Here is a tiny trained network, its code and every weight. The questions are about switching its units off for an input and a class, where a switched-off unit gives its printed mean instead of its output.

import numpy as np


def w(rows, s, z=0):
    codes = np.array(rows[::2]) - 128.0
    scale = np.full(codes.shape[1], s)
    scale[-1] = z or s
    return codes * scale


def f(y):
    return y / 2 * (1 + np.tanh(0.7978845608 * (y + 0.044715 * y**3)))


def log_softmax(a):
    a = a - a.max(-1, keepdims=True)
    return a - np.log(np.exp(a).sum(-1, keepdims=True))


def net(x, mask):
    res = np.array(x, float).reshape(1, 7) / 4 @ E
    y = f(res @ A[0][:, :-1].T + A[0][:, -1])
    res = res + np.where(mask, y, B[0][:, -1]) @ B[0][:, :-1]
    return log_softmax(res[-1] @ U[:, :-1].T + U[:, -1])


A, B = {}, {}
E = w([
[193,107,120,126,118,157,134,21],'x0',
[158,141,249,158,107,144,86,139],'x1',
[141,117,133,196,220,99,161,122],'x2',
[128,128,128,127,129,127,128,129],'x3',
[130,130,128,128,127,127,129,129],'x4',
[129,128,127,129,127,128,129,129],'x5',
[127,128,128,129,127,128,128,128],'x6',
],0.013)
A[0] = w([
[106,134,168,154,93,104,117,175,132],'N1',
[134,140,112,140,165,114,142,153,151],'N2',
[165,130,197,229,221,118,132,124,37],'N3',
[124,112,103,149,170,127,139,113,96],'N4',
[107,125,114,92,127,126,125,144,195],'N5',
[127,117,103,136,172,121,146,140,133],'N6',
[156,119,167,140,108,136,114,85,79],'N7',
[118,129,126,122,127,128,118,126,122],'N8',
[129,118,130,120,135,141,117,130,94],'N9',
[154,149,148,157,144,119,143,111,96],'N10',
[111,131,167,154,109,122,116,169,122],'N11',
[113,131,159,154,124,127,115,163,125],'N12',
[132,139,114,135,150,118,149,145,134],'N13',
[192,126,198,126,103,128,117,38,37],'N14',
[86,128,122,99,118,118,128,182,245],'N15',
[111,126,153,147,132,120,116,143,110],'N16',
[140,123,206,126,141,140,90,141,211],'N17',
[92,114,96,75,102,140,119,147,232],'N18',
[113,129,171,150,100,119,130,177,118],'N19',
[154,126,196,108,85,128,120,160,144],'N20',
[65,141,72,91,153,109,151,210,253],'N21',
[163,96,108,96,105,142,111,55,173],'N22',
[131,144,212,82,45,138,88,129,115],'N23',
[131,127,134,141,128,126,130,132,129],'N24',
[133,143,125,122,139,133,140,130,144],'N25',
[132,136,150,114,107,135,120,131,105],'N26',
[139,131,173,192,170,129,123,127,70],'N27',
[170,129,57,94,128,116,160,11,109],'N28',
[115,110,104,149,170,112,140,122,125],'N29',
[130,142,131,156,150,92,160,174,120],'N30',
[107,117,74,192,247,105,143,107,130],'N31',
[91,127,131,95,123,133,118,136,159],'N32',
[115,135,140,151,161,104,137,158,106],'N33',
[115,143,60,54,67,128,125,120,225],'N34',
[197,123,144,167,132,138,137,32,114],'N35',
[140,148,116,141,143,134,154,95,126],'N36',
],0.013,0.0041)
B[0] = w([
[147,129,189,106,168,152,140,130,185],'N1',
[131,116,101,162,124,124,108,158,170],'N2',
[152,4,190,125,99,44,163,119,220],'N3',
[116,144,135,159,158,158,140,93,160],'N4',
[99,125,136,115,120,116,133,105,156],'N5',
[120,134,91,154,147,135,127,141,170],'N6',
[114,158,85,147,99,98,137,124,159],'N7',
[127,133,132,124,123,132,136,124,128],'N8',
[136,134,121,126,128,128,131,131,124],'N9',
[129,110,143,123,132,112,159,110,143],'N10',
[148,121,168,108,154,150,128,141,176],'N11',
[137,111,156,112,138,142,117,156,168],'N12',
[128,120,104,149,131,126,119,145,154],'N13',
[103,180,45,181,65,67,131,121,191],'N14',
[73,154,195,129,150,90,143,110,197],'N15',
[135,111,138,117,128,135,124,157,150],'N16',
[142,184,152,97,109,105,133,218,201],'N17',
[100,128,153,86,108,97,134,74,182],'N18',
[150,127,176,110,160,152,132,134,179],'N19',
[140,189,145,131,160,153,137,147,190],'N20',
[40,152,99,146,101,40,153,106,250],'N21',
[181,101,70,131,73,171,72,149,192],'N22',
[110,251,110,154,152,180,125,121,216],'N23',
[127,121,131,126,128,123,131,134,131],'N24',
[123,119,124,135,127,129,123,125,132],'N25',
[129,158,124,132,131,142,134,126,142],'N26',
[139,60,147,108,110,85,148,145,174],'N27',
[190,61,178,81,149,215,100,116,219],'N28',
[124,140,109,163,154,144,124,130,171],'N29',
[141,110,95,152,101,115,84,200,184],'N30',
[88,163,94,205,209,192,123,120,243],'N31',
[119,146,160,123,122,124,138,96,148],'N32',
[141,108,103,136,108,118,95,195,174],'N33',
[151,71,139,67,51,76,114,115,206],'N34',
[152,166,109,149,127,105,214,13,193],'N35',
[125,118,148,130,151,144,136,83,146],'N36',
],0.035,0.015)
U = w([
[94,93,144,122,60,1,183,61,252],'0',
[39,140,60,216,190,109,92,172,197],'1',
[182,38,134,24,72,175,55,94,162],'2',
[178,98,103,172,224,245,131,92,29],'3',
[105,195,202,73,216,198,94,179,131],'4',
[190,47,207,112,151,96,124,237,9],'5',
[144,216,48,197,102,144,124,140,25],'6',
],0.0049,0.0011)

Each question gives the input, the list of numbers given to net, and the class t.
The units are the neurons (one row each of A and B). Each row of codes is followed by its name. A weight is (code - 128) times the scale printed after its matrix; where a second scale follows, it is the last column's (A, B and U).
mask holds one flag per neuron, in row order. A switched-off neuron (its flag False) gives its mean, the last column of its row in B, instead of its output. The means were averaged over made-up inputs and are rounded, as every weight is.
A unit's drop is (log p(t) with every unit on - log p(t) with that unit switched off) / (log p(t) with every unit on - log p(t) with every unit switched off).
unit that matters most: the unit with the biggest drop
k most important neurons: the k neurons with the biggest drops, biggest first
drop when u is switched off: that unit's drop, to one decimal
input [1,-7,8,6,8,7,-3], class 3: unit that matters most	N28
input [-3,1,1,-3,-2,-8,0], class 5: 4 most important neurons	[N23, N31, N35, N14]
input [0,7,3,-5,-6,3,-5], class 5: 2 most important neurons	[N21, N17]
input [-6,1,6,7,3,8,-3], class 5: 2 most important neurons	[N3, N23]
input [1,5,-7,-5,4,-7,5], class 6: 2 most important neurons	[N14, N28]
input [1,7,-6,-4,-5,3,-6], class 6: 2 most important neurons	[N14, N28]
input [6,1,-5,-5,-2,-1,-6], class 6: 2 most important neurons	[N14, N23]
input [5,0,-2,3,0,1,2], class 2: 2 most important neurons	[N28, N31]
input [-6,1,-6,-8,-2,-1,5], class 4: 2 most important neurons	[N23, N3]
input [2,1,-7,-4,-4,2,7], class 6: 2 most important neurons	[N23, N3]
input [-1,4,0,7,-6,5,2], class 4: 2 most important neurons	[N34, N23]
input [6,0,8,-5,8,1,6], class 3: 2 most important neurons	[N31, N28]
input [1,-6,-5,6,-8,4,5], class 2: drop when N28 is switched off	0.8
input [4,-3,-5,7,-8,-6,5], class 2: drop when N18 is switched off	0.0
input [-3,8,1,3,6,-7,-1], class 5: drop when N3 is switched off	2.7
input [4,-7,0,-5,-2,-5,-5], class 2: unit that matters most	N34
